Below are the code and all the weights of a small trained network. Each question names an input and a target symbol and asks about switching units off, where a switched-off unit gives its printed mean instead of its output.

import numpy as np


def w(rows, s, z=0):
    codes = np.array(rows[::2]) - 128.0
    scale = np.full(codes.shape[1], s)
    scale[-1] = z or s
    return codes * scale


def norm(h):
    return h / np.sqrt((h * h).mean(-1, keepdims=True) + 1e-5)


def softmax(a):
    e = np.exp(a - a.max(-1, keepdims=True))
    return e / e.sum(-1, keepdims=True)


def log_softmax(a):
    a = a - a.max(-1, keepdims=True)
    return a - np.log(np.exp(a).sum(-1, keepdims=True))


def net(x, mask):
    ids = ['αβγζηθλμξπστφψ'.index(c) for c in x.split()]
    T = len(ids)
    res = E[ids] + P[:T]
    u = 0
    for l in range(2):
        r = norm(res)
        for j in range(3):
            rows = slice(2 * j, 2 * j + 2)
            q, k, v = (r @ M[l][rows].T for M in (Q, K, V))
            z = softmax(np.where(np.tri(T) > 0, q @ k.T / 2**0.5, -1e9)) @ v
            o = O[l][rows]
            res = res + np.where(mask[u + j], z, o[:, -1]) @ o[:, :-1]
        u += 3
    return log_softmax(norm(res)[-1] @ U[:, :-1].T + U[:, -1])


Q, K, V, O = {}, {}, {}, {}
E = w([
[109,155,145,138,154,53,124],'α',
[84,90,117,184,75,102,112],'β',
[136,159,117,5,83,125,135],'γ',
[102,156,86,117,96,36,124],'ζ',
[91,136,106,97,40,168,144],'η',
[168,180,130,91,45,214,133],'θ',
[95,106,101,67,79,150,180],'λ',
[149,116,186,114,114,33,113],'μ',
[157,115,86,163,103,121,128],'ξ',
[140,124,145,77,65,107,77],'π',
[111,93,143,122,168,133,104],'σ',
[134,99,83,76,59,126,96],'τ',
[118,186,167,202,70,91,154],'φ',
[137,125,165,109,159,176,185],'ψ',
],0.017)
P = w([
[147,140,175,171,253,151,130],'0',
[138,26,107,188,112,38,244],'1',
[149,34,144,168,103,43,218],'2',
[143,49,149,168,91,68,197],'3',
[160,59,156,145,87,80,178],'4',
[163,61,153,144,75,103,171],'5',
[172,57,150,137,65,96,149],'6',
[157,61,149,130,63,105,141],'7',
[162,52,137,129,62,101,144],'8',
[160,56,131,136,64,93,146],'9',
],0.006)
Q[0] = w([
[101,138,219,147,129,169,191],'0.h0',
[158,83,53,97,85,133,188],'0.h0',
[192,3,111,114,70,59,151],'0.h1',
[123,159,170,164,148,79,98],'0.h1',
[141,56,126,224,126,171,115],'0.h2',
[71,176,59,146,197,151,98],'0.h2',
],0.0052)
K[0] = w([
[116,162,130,112,141,88,123],'0.h0',
[73,108,122,154,145,138,83],'0.h0',
[129,130,126,82,142,163,24],'0.h1',
[108,95,136,158,116,183,188],'0.h1',
[120,111,146,155,91,169,159],'0.h2',
[83,76,21,139,136,3,101],'0.h2',
],0.0078)
V[0] = w([
[97,140,101,84,150,88,137],'0.h0',
[116,151,220,125,151,182,143],'0.h0',
[85,135,98,47,127,151,46],'0.h1',
[153,155,171,135,1,122,119],'0.h1',
[149,97,208,106,123,160,214],'0.h2',
[64,122,42,153,127,160,103],'0.h2',
],0.0069)
O[0] = w([
[118,87,114,219,75,105,82,110],'0.h0',
[3,93,196,179,205,113,127,66],'0.h0',
[106,118,153,175,88,126,84,74],'0.h1',
[171,150,231,129,154,36,191,183],'0.h1',
[124,71,78,135,116,88,219,254],'0.h2',
[180,142,111,63,60,52,59,99],'0.h2',
],0.0074,0.0061)
Q[1] = w([
[62,196,112,120,147,175,2],'1.h0',
[76,90,56,103,215,136,93],'1.h0',
[250,63,170,51,97,84,181],'1.h1',
[156,216,183,176,209,94,123],'1.h1',
[181,66,96,140,120,127,168],'1.h2',
[250,63,49,101,163,118,187],'1.h2',
],0.0056)
K[1] = w([
[184,153,124,163,95,90,188],'1.h0',
[188,46,119,132,88,29,160],'1.h0',
[116,149,255,106,112,135,2],'1.h1',
[153,98,176,102,204,108,142],'1.h1',
[123,158,137,158,99,179,53],'1.h2',
[71,189,142,252,152,96,122],'1.h2',
],0.007)
V[1] = w([
[135,255,136,99,150,181,82],'1.h0',
[92,124,149,199,108,189,111],'1.h0',
[91,227,138,150,177,127,168],'1.h1',
[82,145,141,65,140,131,180],'1.h1',
[72,128,201,121,203,95,79],'1.h2',
[180,118,71,85,247,130,115],'1.h2',
],0.0094)
O[1] = w([
[96,74,111,145,47,73,224,2],'1.h0',
[195,49,184,91,2,158,123,75],'1.h0',
[190,229,53,155,113,188,134,54],'1.h1',
[77,149,78,49,79,66,100,144],'1.h1',
[157,153,172,101,133,69,156,9],'1.h2',
[161,92,159,96,134,87,135,108],'1.h2',
],0.0081,0.0075)
U = w([
[41,72,201,235,89,144,111,44],'α',
[74,74,71,86,179,110,222,212],'β',
[133,132,220,127,213,151,235,59],'γ',
[153,225,176,175,55,185,181,160],'ζ',
[110,107,143,93,194,193,42,153],'η',
[2,164,102,110,39,176,134,110],'θ',
[165,129,233,84,107,44,164,78],'λ',
[244,103,59,214,111,137,147,75],'μ',
[86,249,89,112,108,69,111,117],'ξ',
[151,61,187,86,64,95,90,131],'π',
[197,93,75,66,97,119,137,254],'σ',
[115,247,154,112,144,95,165,102],'τ',
[115,222,168,174,81,126,197,51],'φ',
[172,210,156,15,150,107,158,22],'ψ',
],0.0086,0.0048)

Each question gives the input, a string of symbols that net reads in full, and the target symbol t.
The units are the heads (2 rows each of Q, K, V and O). Each row of codes is followed by its name. A weight is (code - 128) times the scale printed after its matrix; where a second scale follows, it is the last column's (O and U).
mask holds one flag per head, layer by layer. A switched-off head (its flag False) gives its mean, the last column of its rows in O, instead of its output. The means were averaged over made-up inputs and are rounded, as every weight is.
A unit's drop is (log p(t) with every unit on - log p(t) with that unit switched off) / (log p(t) with every unit on - log p(t) with every unit switched off).
The circuit of an input: a set's keep is (log p(t) with only the set's units on - log p(t) with every unit switched off) / (log p(t) with every unit on - log p(t) with every unit switched off). Starting from all 6 units, units are removed one at a time, each time the one whose removal leaves the highest keep (on an exact tie, the one counted first), for as long as the keep stays at least 0.8.
circuit, biggest first: the units of the circuit, biggest drop first
unit that matters most: the unit with the biggest drop
heads that matter: for each layer, one digit per head in row order, 1 if its drop is at least 0.15 and else 0, layers parted by /
drop when u is switched off: that unit's drop, to one decimal
input η λ ξ α, target ξ: circuit, biggest first => 1.h1, 0.h0
input λ ξ τ ξ π, target η: circuit, biggest first => 1.h0
input η ξ σ φ ζ ζ α, target ξ: circuit, biggest first => 1.h1, 1.h2
input ψ ξ ξ ξ, target σ: circuit, biggest first => 0.h0, 1.h0, 0.h1
input λ σ ζ, target η: circuit, biggest first => 1.h0, 0.h1, 0.h0
input λ λ ξ σ α, target η: circuit, biggest first => 1.h0, 0.h1
input ξ ψ φ ξ η ψ ψ ξ β, target β: circuit, biggest first => 0.h1, 0.h2
input ξ λ π γ ξ τ ψ π, target β: circuit, biggest first => 0.h2, 1.h0
input ξ ψ θ, target β: heads that matter => 111 / 100
input τ τ β ξ μ π, target α: circuit, biggest first => 1.h1, 1.h2, 0.h1
input τ ξ ψ λ φ γ ξ, target α: circuit, biggest first => 0.h1, 1.h1
input λ τ σ σ, target η: heads that matter => 010 / 100
input γ τ μ ξ ξ α ξ λ, target θ: heads that matter => 111 / 001
input ξ λ ψ ξ α ψ ξ, target β: unit that matters most => 0.h2
input ξ ξ τ ξ ξ η ψ ψ η, target β: heads that matter => 001 / 100
input α λ ξ β α ξ π ξ σ, target λ: heads that matter => 111 / 001
input λ ξ η β, target η: circuit, biggest first => 1.h0, 0.h0
input λ ζ ψ ψ λ λ λ ξ, target η: heads that matter => 100 / 100
input ψ β ξ σ ζ α, target η: circuit, biggest first => 1.h0, 0.h1
input σ τ σ ξ τ, target π: unit that matters most => 1.h1
input λ β β, target η: heads that matter => 001 / 100
input ξ ξ λ τ η ψ λ ξ, target β: drop when 0.h1 is switched off => 0.1
input λ σ ψ, target η: drop when 0.h1 is switched off => 0.4
input λ λ ξ λ ξ ξ ξ ξ, target η: drop when 0.h2 is switched off => 0.3
